Each new row is followed by its nearest point in the smallest flat space through zero that holds the rows named last above it.
(in the rows, 128 means zero)
Lat, 5 rows:
[[116  95 124 117 130 128 162 101 126 166 110 124 155 143 125  95 133]
 [121  99 148 115 122 101 158 102 131 170 116 124 171 147 148  78 133]
 [122 110 132 121 134 116 147 121 139 159 116 122 155 154 143 106 121]
 [112  89 124 119 140 106 171 112 131 154 103 135 169 165 154  92 137]
 [123  93 131 110 137 106 161 106 131 159 113 120 165 159 144  91 138]]
New rows:
[181 137 135 116 153 135 116 125  91  95 152 118  94  79 133 150 130] -> [152 143 130 117 126 127 101 126 113  88 153 116  99 103 109 147 151]
[115 164 125 152 160 142 160  93 131  92 168 144 142  90 117 136  94] -> [120 137 125 142 118 141 125 131 120 116 127 144 115 107 120 136 128]
Nuvem, 5 rows:
[[156 123  94  98 113 164 114 126 132  99 137 112 104 140 114 136 168]
 [133 126 131 124 146 135 138 170 126 120 120  97 165 112 126 126 129]
 [143 105  97 127 133 149 119 146 152  99 123 114 123 127  93 123 156]
 [ 84 101 181 180 157 100 192 136 146 121 123 162 133 115 124 146 124]
 [ 92 132 163 118 130 153 131 136 110 141 154 103 161 112  95 119 123]]
New rows:
[142 108 159 115 140 138 165 165  94 164 131 114 165 128  86 113  96] -> [106 131 155 128 142 135 136 155 116 139 135 102 171 108 114 119 115]
[152 131 127 130 109 109 160 131 137 131 107 101  97 114 125 113 117] -> [138 126 120 132 132 120 130 133 133 124 118 131 126 129 139 130 128]
Naf:
[[130  93 129  87 157 125 114 105 172  69 132 166 128 100 126 133 106]
 [131 106 140 110 144 126 119 121 158 110 122 152 125 100 127 135 123]
 [138  99 152 102 142 130 119 105 169  94 106 162 109  98 139 138 122]
 [117 132 123 137 164 106 117 147 152  60 148 141 127  70 125 121 105]
 [129 110 139 104 157 123 104 123 179  86 136 180 131  74 120 127 117]]
New rows:
[ 86 152 104 133 108 144 159 110 111 177 121  98 110 106 148 101 162] -> [129 148 133 152 110 131 135 138 106 162 120 110 123 141 133 126 143]
[102 121 176 142 124 118 118 158 149 111 133 116 148 119 115 121 122] -> [123 127 133 139 141 118 126 146 135 126 131 127 130  99 124 130 127]
[118  97 156 134 130 132 122 135 110 147  97  85 122 142 131 185 138] -> [130  93 143 130 130 123 150 133 118 159  97  88 117 133 136 155 133]
lefa:
[[131 129 123 160 141 124 155 132 145 154 147 130 136 128 125 110 121]
 [125 116  95 143 165 148 155 124 109 182 141 144 152 145 109 121 139]
 [129 131 103 158 156 150 173 137 118 201 165 134 137 140 101 114 127]
 [136 116 110 192 168 117 186 113 161 179 163 134 150 139 110 123 107]
 [129 130 125 168 154 124 167 113 143 170 133 133 133 127 111 107 125]]
New rows:
[121 112 128 122 157 156 148 163 114 160 126 152 137 151 129 114 139] -> [124 124 105 128 144 148 136 142 108 160 137 140 145 136 125 109 144]
[127 143 156 111 133 129 134 138 162 136 134 160 125 134 135 112  99] -> [130 135 136 140 122 122 134 135 141 127 134 124 124 121 133 116 123]
zasib:
[[140 130 149 121 102 134 122 125 157 121 131 157 111 134 112 149 121]
 [161 131 138 105 142 146  75 110 149  95 144 138 121 119  85 153 111]
 [133 142 133 129 138 131 100 112 150 100 143 159 127 153  98 142 140]]
New rows:
[128 140 120 118 169 128 107 102 116 111 142 134 153 124 102 143 136] -> [133 136 116 126 163 131  95 114 124 104 141 125 140 135 107 127 135]
[ 77 118 117 128 151 134 126 134 126 145 131 110 106  91 132 130 141] -> [124 124 119 129 137 126 134 132 113 135 124 110 134 119 139 118 127]
[142 144 149 146 128 130 110 142 136 122 156 187 113 147 141  69 132] -> [119 138 132 138 123 123 129 123 142 120 133 154 126 153 121 132 143]
sikib, 2 rows:
[[122 125 153 152 120 183 141 138 142  93 109 134 109 128 131 182  86]
 [119 149 137 160 113 139 130 141 156  77 131 133 128 110 152 213 130]]
New rows:
[130 134 106  88 117 116 112 117 134 169 162 134 106 133 136 114 139] -> [131 128 117 116 132 105 123 123 120 145 135 125 136 129 125 101 145]
[131 125 113 151 134  91 145 107 144 109 128 137 149 134 168 147 124] -> [126 140 123 135 123 112 124 131 137 115 137 128 135 119 139 151 145]
Seda, 2 rows:
[[115  79  89  94 134 119 142 126 167  87 164  81 135 133 102 165  93]
 [129 108 105 113 136 128 132 127 150 101 152  94 135 130 114 151 103]]
New rows:
[132 151 132  96 128 112 162 124 114 130 114 182 128  86 121 113 134] -> [117 126 139 129 119 121 131 128 119 144 113 152 121 128 133 116 145]
[143 162 140 153 132 131 111 130 118 116 107 136 116 163 154 155 157] -> [143 155 140 145 132 138 118 129 115 137 120 135 129 125 138 118 133]
furem (2 x 17):
[[ 97 135 113 139 147 157  88 132 186 114 126  93 137 131 149 151  93]
 [167  99 185 162 148 134 124 113 131 125 104 122 123 114 110 136 153]]
New rows:
[137 103 132 142 134 101 171 132 115 126 111 184 135 163 112 110 146] -> [148 122 140 123 118 112 151 125  95 136 128 148 123 126 115 115 150]
[162 123 172 145 133 130 143 103  70 119 132 153 114  97  96 109 155] -> [169 108 168 139 126 112 153 117  91 136 117 148 119 119 105 117 165]
Vaso:
[[114 147 157 118 117 138  94 141 109 134 139 155 135 114 117 126 135]
 [ 69 141 148 142  74 104  99 110  81  98 155 147 138 128 115 152 172]
 [ 89 148 155 139  87  94 110  85 111  85 161 137 154 100 133 121 134]
 [114 143 148 113 106 137  92 127 104 118 151 143 124 127 120 134 146]
 [ 95 152 166 137 109 112 105 123 115 121 139 159 160  91 121 116 124]]
New rows:
[136  98 155 108 134 105  76 124 152 133 169  94 159 142 146 131 165] -> [133 135 133 113 117 133 111 113 122 112 149 123 120 130 133 126 132]
[153 128 121 102 162 123 147 134 125 155 121 125 147 161 115 138 128] -> [145 120 117 126 145 140 138 145 134 146 114 123 117 139 128 130 125]
[167 138 131 147 147 138 136 149 153 121 139 107  89 136 125 114  98] -> [163 124 120 115 149 141 135 129 143 136 126 113 115 132 141 115 111]
div:
[[108 106 131 137 132 106  63 100 142 139 144 141 147 140 125 161 103]
 [114 178 137 144 118 165 187 177 127 130  99 105 105 110 152 134 168]]
New rows:
[127 123 104 129 152 152 127 137 132 116 113 125 129 105 106 106 182] -> [135 135 127 125 127 135 150 137 123 124 123 124 122 124 129 117 136]
[140  89 126 132 157  96  92 116 116 150 110 143 137 130 112  99 125] -> [140 103 122 117 133 111 106 105 126 125 142 139 138 136 115 119 109]
[137 166 142 121 120 124 171 123 135 133 125 168 156 132 153 110 143] -> [134 137 127 126 126 137 152 139 123 124 122 123 121 123 130 117 138]
zusaz:
[[114 127 129 113 138 119 140 167 156 107 142 133 134 119 142 111 122]
 [117 133 120 104 122 148 153 164 172  98 135 133 126 109 151 115 134]
 [114 149 116  94 134 151 147 147 170  97 131 127 143  97 149 104 119]]
New rows:
[116 139 114 102 134 157 159 102 143 145 128 110 136 110 121 136 146] -> [131 145 117 115 120 159 135 108 138 122 117 123 131 112 133 127 130]
[138 108 121 157 133  92 139 160 105 171 111 150 101 156 112 152 142] -> [135  97 143 158 120  99 121 144 106 146 136 136 106 160 118 148 143]
[136 103 142 116 161 129 147 186 129 132 151 140 158 100 139 104 151] -> [114 121 133 119 140 109 137 170 150 111 145 134 132 126 139 113 122]
muvup (2 x 17):
[[145 163 148 125 108 130  93  92 158 152 125 144 123 123 132 108 186]
 [145 126 132 108 112 125 171 106 102 171 125 153 121 143 123 117 117]]
New rows:
[ 93 170  79 168 132 103 138 126 134 113 139 131 132 128 143 165 177] -> [123 134 129 136 132 130 105 133 143 113 129 119 130 121 131 130 141]
[172 121 119 114  90 112 158 124 135 127 158 164 140 132 109 149 126] -> [137 127 130 118 120 127 149 117 115 150 126 141 124 135 126 122 123]
[170 153  97 145 111 144 186  96  95 151 119 137 119 111 120 108 118] -> [142 126 131 111 115 125 164 110 106 164 125 149 122 141 124 119 118]
Levav (4 x 17):
[[118 123 123 120 117 132 162 134 123 171  98 129 156 138 143 124 121]
 [119 127 130 129 114 130 152 135 120 167 101 126 151 138 141 127 123]
 [106 129 122 136 103 140 184 125 110 186  81 137 172 152 153 109 115]
 [118 141 132 142 110 128 152 132 105 169  88 116 155 145 138 125 119]]
New rows:
[141 132 119  86 127 109 181  89 166 142 109 106 145 125 123 142 117] -> [131 121 100  89 146 127 158 130 133 144 108 121 146 126 127 126 119]
[126 117 148 126 110 134 142 128 158  99 155 167 119 116 139 121 139] -> [121 105 134 132 121 140 126 122 150 114 161 163 117 123 140 119 138]
[147 129 137 135 113 144  98 149  97 136 131 108 145 146 162 126  95] -> [126 138 142 145 116 123 121 135 116 142 116 117 131 133 129 135 128]
zuv:
[[138 127 145 154 117 125  97 165 123 100 130 141 114 137 144 117  97]
 [144 137 104 122 119 121 146 142 157 146 108 107 155 118 145 150 138]]
New rows:
[133 132  92 123 121 137 151 120 145 155 116 103 158 112 112 129 143] -> [132 133 106 112 128 126 153 117 146 152 116 110 150 118 129 146 149]
[ 96 122 157 147 133 134 124 121 107 118 158 121  87 140  95 129 124] -> [112 120 148 130 138 135 115 110 102 115 146 146 105 136 110 109 123]
zole, 5 rows:
[[161 141 157 138 158 118 121 108  83 154 129 123 128 140 214 126 141]
 [143 134 136 146 123 133 144 155 142 142 133 147  59 146 159 120 120]
 [160 126 157 143 138 103 136 133 103 142 116 134  94 142 197 121 157]
 [160 134 163 148 166 133 138 146  99 152 129 132 125 156 210 120 119]
 [168 143 149 139 142 108 125 114  96 154 131 134  75 137 212 128 163]]
New rows:
[127 116 124 146 120  93 135  99 147 129 125 141  77 120 141 125 205] -> [144 124 125 124 106  90 127 117 125 124 118 135  72 116 137 132 188]
[148 136 106 114 105 133 103 103 128 149 149 120  98 107 133 154 143] -> [133 150 107 117 121 129 110  96 125 138 148 128  94 112 129 141 147]
Lut:
[[131 166 124 132 173 116 142 126 124 157  91  71 145 119 148  85 128]
 [126 149 131 125 196 110 155 114 128 140  96  65 146 132 177  89 103]
 [105  97 141 125 166 139 171  93 130 106 154 113 101 135 184 133 115]
 [117 111 138 135 176 105 130 114 132 143 142 114 124 133 153 126  85]]
New rows:
[129 142 133 116 103 136  97 159 133 158 148 140 131 120  95 144 121] -> [134 131 124 137 106 120  98 144 128 148 134 150 129 121  91 136 130]
[133 110 156 142 115 129 159 167 101  81 123 124 107 128 103 165 157] -> [128 121 127 120 100 148 137 127 127 103 133 144 121 131 126 140 149]
fubib:
[[137 114 114  99 138 125 132 170 124 163 110 131 126 138 116 104  95]
 [138  91 102 112 166 124 147 168 111 173 110 116  93 107  95 128 133]
 [128 124 137  98 118 128 110 149 143 145 119 137 141 155 133 106  82]
 [124 115 141  93 130 132  94 140 134 150 123 137 127 154 125 133  73]]
New rows:
[147 103 144 172 117 112 149  91 168 148 138 111 116 107 102 125 177] -> [121 104 140 149 130 123 143 114 160 120 132 107 110 102 127 125 187]
[122 155 146 105 143 144  67 107 102 140 135 110 136 148 122 174 101] -> [120 133 140 114 135 138  86 105 107 126 139 140 123 145 126 176  85]
[146 109 128 110 144 126 105 155 126 137 138 130 152 151 128  84 106] -> [132 124 127 106 123 126 125 153 137 146 117 133 138 144 129 102  98]
Kiv:
[[ 99 143 104 149 128  86 113 137 113  84 140 142 108 151 121 106 160]
 [ 73 118  85 147 130  77 129 144 137 107 128 103 133 155  81  96 147]
 [ 75 113 107 140 125 108 136 141 125 113 140 110 149 143  94 104 129]
 [ 55 129 105 141 105 105 138 127 115  91 165 108 150 168 100  94 136]]
New rows:
[118 156 118 128 146 117 129 113 147  87 127  93 110 118 124 140 143] -> [128 139 115 130 124 109 124 122 136 121 126 122 115 144 125 123 142]
[121  87 128 124 170 120 102 165 120 144 107 124 100 120 142 120 116] -> [134 109 124 138 156 119 120 155 127 135 105 141 125 101 116 130 129]
Vipe:
[[138 135 101 114 157 106 114 132 138 152 135 153 121 163 154 128  90]
 [167 136 187 146 158 147 140 100  75 127 129 135 102 126 130 122 127]]
New rows:
[122  85  89 106 126 139 136 111 146 130 140 156 124 101 128 142 150] -> [115 125 113 124 116 124 126 136 143 126 127 124 136 126 125 130 132]
[113 141  83 105 125 111 122 144 143 121 108  97 138 129 149 138 119] -> [110 125  94 117 118 115 120 143 156 132 129 128 140 134 131 131 123]
[153 127 140 132 115 119 140  96 121 133 131 166 113 123  65 145 175] -> [133 127 151 137 124 140 136 120 113 119 126 120 125 114 119 127 142]
deki (4 x 17):
[[121 122 123 121 103 115  95 124 178 144 125 149 177  95 154  97 151]
 [111 132 130 129  99 116 112 127 150 159 130 148 145 121 136  93 158]
 [130 114 131 125 108 127 103 135 174 149 128 147 166  92 144 107 149]
 [ 97 109 128 159 103 126 103 118 176 149 151 163 161  82 133  99 159]]
New rows:
[147 149 125 110 142 115 118 125 159 120 139 131 144  94 152 150 103] -> [143 120 121 116 137 128 115 126 149 108 120 123 155 108 145 138 115]
[155 120 158 107 117 172 126 162 130 162 131 130  96  97 114 140 165] -> [159 107 157 125 120 156 138 171 136 171 128 132 113 115 110 133 144]
zizo:
[[141 154 169 134 149 141 156 128  98 171 133 105 108 125 114 129 113]
 [150 162 187 134 154 148 166 127  87 186 136  93 100 117 105 125 102]]
New rows:
[129 148 138 162 181 125 117  98  99 157 146 129 119 128 117 123 108] -> [131 146 150 134 144 134 146 129 109 156 130 118 116 134 124 134 125]
[131 126 165 133 117 142 134 118 129 164 124 102 114  95 105 123 106] -> [148 135 157 124 129 141 140 125 114 146 134 106 117 104 109 114 103]
tamul, 5 rows:
[[107 156 103 120 124 106  98 132 129 102 152 119  91 169 104 184 119]
 [109 176 114  71 160 108  79 146 155 135 129 108 164 113 106 163 170]
 [150 139 132 157 138  89 122  81 174  92  95 109 129 137 116 146 135]
 [116 117 110 132 161 138  90 116 117 112 141 101 137 125  84  98 135]
 [127 134 139 145 150 165 110 125 135 122 143 136 113 128 135 103 145]]
New rows:
[121 151 122 163 117  98 100 135 141 159 101 121 157  86 105 147 103] -> [132 130 123 115 129 101 129 122 137 129 110 114 153 118 117 138 131]
